Here is a tiny trained network, its code and every weight. The questions are about switching its units off for an input and a class, where a switched-off unit gives its printed mean instead of its output.

import numpy as np


def w(rows, s, z=0):
    codes = np.array(rows[::2]) - 128.0
    scale = np.full(codes.shape[1], s)
    scale[-1] = z or s
    return codes * scale


def f(y):
    return y / 2 * (1 + np.tanh(0.7978845608 * (y + 0.044715 * y**3)))


def log_softmax(a):
    a = a - a.max(-1, keepdims=True)
    return a - np.log(np.exp(a).sum(-1, keepdims=True))


def net(x, mask):
    res = np.array(x, float).reshape(1, 5) / 4 @ E
    y = f(res @ A[0][:, :-1].T + A[0][:, -1])
    res = res + np.where(mask, y, B[0][:, -1]) @ B[0][:, :-1]
    return log_softmax(res[-1] @ U[:, :-1].T + U[:, -1])


A, B = {}, {}
E = w([
[80,163,131,89,169,133,115,202,37,141,249],'x0',
[139,120,126,123,131,114,109,135,129,136,129],'x1',
[84,177,142,85,141,138,41,149,149,13,48],'x2',
[138,120,111,137,121,129,130,126,117,98,142],'x3',
[33,173,77,215,66,68,76,97,110,150,112],'x4',
],0.011)
A[0] = w([
[72,146,132,119,152,109,119,127,29,158,205,16],'n1',
[132,114,140,69,206,152,147,170,128,74,155,106],'n2',
[161,84,149,122,122,169,81,57,179,101,126,73],'n3',
[124,112,120,115,160,118,108,112,126,142,126,127],'n4',
[136,97,113,163,124,139,98,64,91,195,110,123],'n5',
[250,61,194,81,176,182,202,160,101,124,73,210],'n6',
[93,120,142,134,147,127,43,119,157,53,90,139],'n7',
[75,138,96,100,172,120,116,166,38,173,210,114],'n8',
[111,99,118,119,80,177,121,152,122,136,120,125],'n9',
[140,178,128,44,220,198,88,205,78,117,111,129],'n10',
[80,184,124,80,116,135,46,101,197,49,88,82],'n11',
[126,210,97,116,124,130,74,124,163,72,81,177],'n12',
[94,62,111,175,82,47,112,67,130,195,75,137],'n13',
[134,119,108,152,84,111,187,103,115,181,106,122],'n14',
[194,131,147,154,135,126,183,146,111,185,206,249],'n15',
[109,174,144,169,148,134,117,188,66,173,169,57],'n16',
[118,140,175,50,254,176,112,217,75,63,135,121],'n17',
[130,125,63,208,105,127,149,77,161,170,144,138],'n18',
[27,131,105,194,91,102,59,132,78,139,114,68],'n19',
[65,180,103,125,173,121,121,161,59,168,225,173],'n20',
[173,104,68,117,121,125,199,158,126,182,184,66],'n21',
[99,113,80,209,124,94,151,40,161,132,133,141],'n22',
[150,107,115,180,80,86,137,100,99,189,102,128],'n23',
[129,79,141,133,151,149,117,78,112,116,105,93],'n24',
[212,25,127,62,199,199,206,111,190,133,124,36],'n25',
[121,66,172,153,101,150,127,169,130,122,90,84],'n26',
],0.0082,0.011)
B[0] = w([
[105,84,7,178,63,52,162,158,199,93,1,155],'n1',
[123,116,177,117,158,179,87,145,74,122,169,170],'n2',
[157,158,136,85,150,180,169,68,133,157,174,148],'n3',
[111,133,135,161,140,128,154,145,102,117,128,128],'n4',
[97,89,118,113,106,154,118,124,92,95,154,155],'n5',
[193,154,105,132,194,130,209,43,193,195,171,248],'n6',
[154,163,107,144,143,124,186,97,147,196,127,190],'n7',
[188,166,92,160,150,125,185,57,204,148,118,186],'n8',
[135,92,114,143,125,126,139,136,137,124,155,127],'n9',
[71,103,155,99,78,197,101,128,42,99,153,192],'n10',
[196,124,69,119,113,80,230,107,188,143,72,192],'n11',
[168,150,127,103,179,132,145,82,132,121,152,200],'n12',
[88,124,164,112,89,120,120,161,92,75,138,193],'n13',
[87,121,171,135,131,146,106,124,93,107,135,164],'n14',
[103,84,84,168,47,36,172,156,138,71,86,229],'n15',
[133,116,72,138,110,91,164,105,189,128,84,150],'n16',
[67,129,194,92,83,220,61,174,59,113,168,206],'n17',
[60,94,150,98,97,107,68,150,119,105,135,179],'n18',
[204,151,115,144,159,116,200,87,203,179,107,176],'n19',
[204,177,150,108,211,138,143,63,132,198,155,205],'n20',
[200,185,182,86,203,212,144,89,147,200,158,165],'n21',
[111,102,160,148,98,150,98,199,108,131,134,182],'n22',
[115,79,155,131,116,162,80,126,105,109,131,171],'n23',
[163,168,165,118,126,127,136,105,154,168,162,130],'n24',
[114,96,23,148,66,34,201,185,165,139,25,196],'n25',
[151,155,154,125,126,158,154,105,137,175,141,128],'n26',
],0.0074,0.018)
U = w([
[134,104,89,149,69,48,169,130,152,102,39,245],'0',
[181,128,152,131,244,145,167,72,147,151,171,5],'1',
[51,94,206,126,98,159,6,205,42,56,163,168],'2',
],0.011,0.0027)

Each question gives the input, the list of numbers given to net, and the class t.
The units are the neurons (one row each of A and B). Each row of codes is followed by its name. A weight is (code - 128) times the scale printed after its matrix; where a second scale follows, it is the last column's (A, B and U).
mask holds one flag per neuron, in row order. A switched-off neuron (its flag False) gives its mean, the last column of its row in B, instead of its output. The means were averaged over made-up inputs and are rounded, as every weight is.
A unit's drop is (log p(t) with every unit on - log p(t) with that unit switched off) / (log p(t) with every unit on - log p(t) with every unit switched off).
unit that matters most: the unit with the biggest drop
k most important neurons: the k neurons with the biggest drops, biggest first
drop when u is switched off: that unit's drop, to one decimal
input [-7,-5,3,0,-5], class 1: unit that matters most => n6
input [2,-8,-6,-2,3], class 0: 2 most important neurons => n15; n6
input [-6,2,5,-8,0], class 1: 2 most important neurons => n15; n25
input [2,8,1,8,-8], class 2: 2 most important neurons => n17; n10
input [-1,1,-8,-7,-7], class 0: 2 most important neurons => n25; n15
input [6,-5,3,-2,-1], class 2: 2 most important neurons => n17; n6
input [3,6,-8,8,2], class 0: 3 most important neurons => n15; n1; n6
input [1,-7,4,8,1], class 1: 3 most important neurons => n15; n25; n1
input [-4,2,0,-7,-8], class 0: 2 most important neurons => n25; n20
input [3,-1,-5,6,1], class 0: 3 most important neurons => n15; n6; n1
input [6,7,2,-4,8], class 1: 4 most important neurons => n20; n15; n25; n19
input [-2,-3,8,1,0], class 1: 3 most important neurons => n15; n25; n12
input [-7,-8,4,4,-4], class 1: drop when n6 is switched off => 0.1
input [-6,-5,-7,2,-5], class 0: unit that matters most => n25
input [7,8,-8,-4,5], class 0: drop when n15 is switched off => 1.1
input [-5,7,-4,2,-4], class 0: drop when n25 is switched off => 0.8
